Here is a tiny trained network, its code and every weight. The questions are about switching its units off for an input and a target symbol, where a switched-off unit gives its printed mean instead of its output.

import numpy as np


def w(rows, s, z=0):
    codes = np.array(rows[::2]) - 128.0
    scale = np.full(codes.shape[1], s)
    scale[-1] = z or s
    return codes * scale


def f(y):
    return np.maximum(y, 0)


def softmax(a):
    e = np.exp(a - a.max(-1, keepdims=True))
    return e / e.sum(-1, keepdims=True)


def log_softmax(a):
    a = a - a.max(-1, keepdims=True)
    return a - np.log(np.exp(a).sum(-1, keepdims=True))


def net(x, mask):
    ids = ['ΓΔΦΨαβπσ'.index(c) for c in x.split()]
    T = len(ids)
    res = E[ids] + P[:T]
    r = res
    for j in range(3):
        rows = slice(2 * j, 2 * j + 2)
        q, k, v = (r @ M[0][rows].T for M in (Q, K, V))
        z = softmax(np.where(np.tri(T) > 0, q @ k.T / 2**0.5, -1e9)) @ v
        o = O[0][rows]
        res = res + np.where(mask[j], z, o[:, -1]) @ o[:, :-1]
    y = f(res @ A[0][:, :-1].T + A[0][:, -1])
    res = res + np.where(mask[3:15], y, B[0][:, -1]) @ B[0][:, :-1]
    return log_softmax(res[-1] @ U[:, :-1].T + U[:, -1])


Q, K, V, O, A, B = {}, {}, {}, {}, {}, {}
E = w([
[196,113,121],'Γ',
[138,66,183],'Δ',
[157,57,189],'Φ',
[77,81,174],'Ψ',
[155,172,57],'α',
[29,73,97],'β',
[180,96,248],'π',
[2,206,151],'σ',
],0.0081)
P = w([
[165,83,131],'0',
[151,124,23],'1',
[77,125,89],'2',
[49,115,161],'3',
[48,126,198],'4',
[34,115,220],'5',
[6,133,226],'6',
[1,134,221],'7',
[45,101,237],'8',
],0.003)
Q[0] = w([
[193,239,243],'H0',
[206,189,29],'H0',
[114,52,243],'H1',
[162,198,3],'H1',
[27,116,228],'H2',
[246,248,140],'H2',
],0.0062)
K[0] = w([
[94,172,28],'H0',
[83,80,108],'H0',
[16,210,146],'H1',
[253,36,94],'H1',
[228,152,130],'H2',
[98,205,13],'H2',
],0.0078)
V[0] = w([
[135,45,188],'H0',
[2,81,42],'H0',
[76,191,65],'H1',
[3,236,116],'H1',
[33,101,54],'H2',
[74,38,139],'H2',
],0.0083)
O[0] = w([
[163,85,213,193],'H0',
[77,10,29,183],'H0',
[70,133,47,147],'H1',
[58,203,7,254],'H1',
[106,2,32,134],'H2',
[110,52,204,214],'H2',
],0.0076,0.0028)
A[0] = w([
[159,185,198,109],'N0',
[203,199,181,65],'N1',
[32,111,52,66],'N2',
[220,7,47,195],'N3',
[107,20,194,101],'N4',
[38,96,169,171],'N5',
[242,181,84,2],'N6',
[232,204,68,176],'N7',
[123,38,109,96],'N8',
[190,190,135,54],'N9',
[254,248,57,175],'N10',
[214,211,118,188],'N11',
],0.0063,0.0061)
B[0] = w([
[174,225,168,154],'N0',
[168,229,115,144],'N1',
[227,127,107,201],'N2',
[19,65,63,199],'N3',
[182,34,124,192],'N4',
[225,151,119,254],'N5',
[235,226,2,128],'N6',
[64,65,254,145],'N7',
[27,85,27,152],'N8',
[177,232,150,130],'N9',
[45,123,234,147],'N10',
[56,167,187,155],'N11',
],0.007,0.0057)
U = w([
[125,222,173,40],'Γ',
[33,53,166,106],'Δ',
[128,3,53,20],'Φ',
[133,139,172,62],'Ψ',
[193,88,146,106],'α',
[183,154,168,164],'β',
[7,214,51,253],'π',
[152,92,48,164],'σ',
],0.006,0.0055)

Each question gives the input, a string of symbols that net reads in full, and the target symbol t.
The units are the heads (2 rows each of Q, K, V and O) and the neurons (one row each of A and B). Each row of codes is followed by its name. A weight is (code - 128) times the scale printed after its matrix; where a second scale follows, it is the last column's (O, A, B and U).
mask holds one flag per unit, heads first, then neurons. A switched-off unit (its flag False) gives its mean, the last column of its rows in O or B, instead of its output. The means were averaged over made-up inputs and are rounded, as every weight is.
A unit's drop is (log p(t) with every unit on - log p(t) with that unit switched off) / (log p(t) with every unit on - log p(t) with every unit switched off).
The circuit of an input: a set's keep is (log p(t) with only the set's units on - log p(t) with every unit switched off) / (log p(t) with every unit on - log p(t) with every unit switched off). Starting from the 12 units with the biggest drops (on a tie, the unit counted first), units are removed one at a time, each time the one whose removal leaves the highest keep (on an exact tie, the one counted first), for as long as the keep stays at least 0.8.
units of the circuit, in order: the units of the circuit, biggest drop first
top k neurons: the k neurons with the biggest drops, biggest first
which heads matter: for each layer, one digit per head in row order, 1 if its drop is at least 0.15 and else 0, layers parted by /
drop of u: that unit's drop, to one decimal
input β β α β Γ, target Φ: units of the circuit, in order => (H2 H0 N3)
input Ψ σ Γ σ Γ σ Γ σ Γ, target π: which heads matter => 010
input σ σ α Δ, target π: which heads matter => 010
input Δ Φ Δ Γ π Δ π Φ, target β: units of the circuit, in order => (H0 H1 H2 N0)
input π π π, target Γ: which heads matter => 101
input σ Ψ σ Ψ β Ψ, target Φ: top neuron => (N2)
input Δ Γ π Φ Ψ π Δ, target β: top 2 neurons => (N0 N3)
input Ψ β Δ, target Φ: top 2 neurons => (N4 N3)
input Γ σ σ Φ, target π: drop of H1 => 0.7
input σ α σ π, target π: drop of H0 => 0.1
input Γ α α Ψ Δ σ σ α π, target π: drop of H1 => 0.8
input σ σ Γ Φ, target π: drop of N4 => 0.2
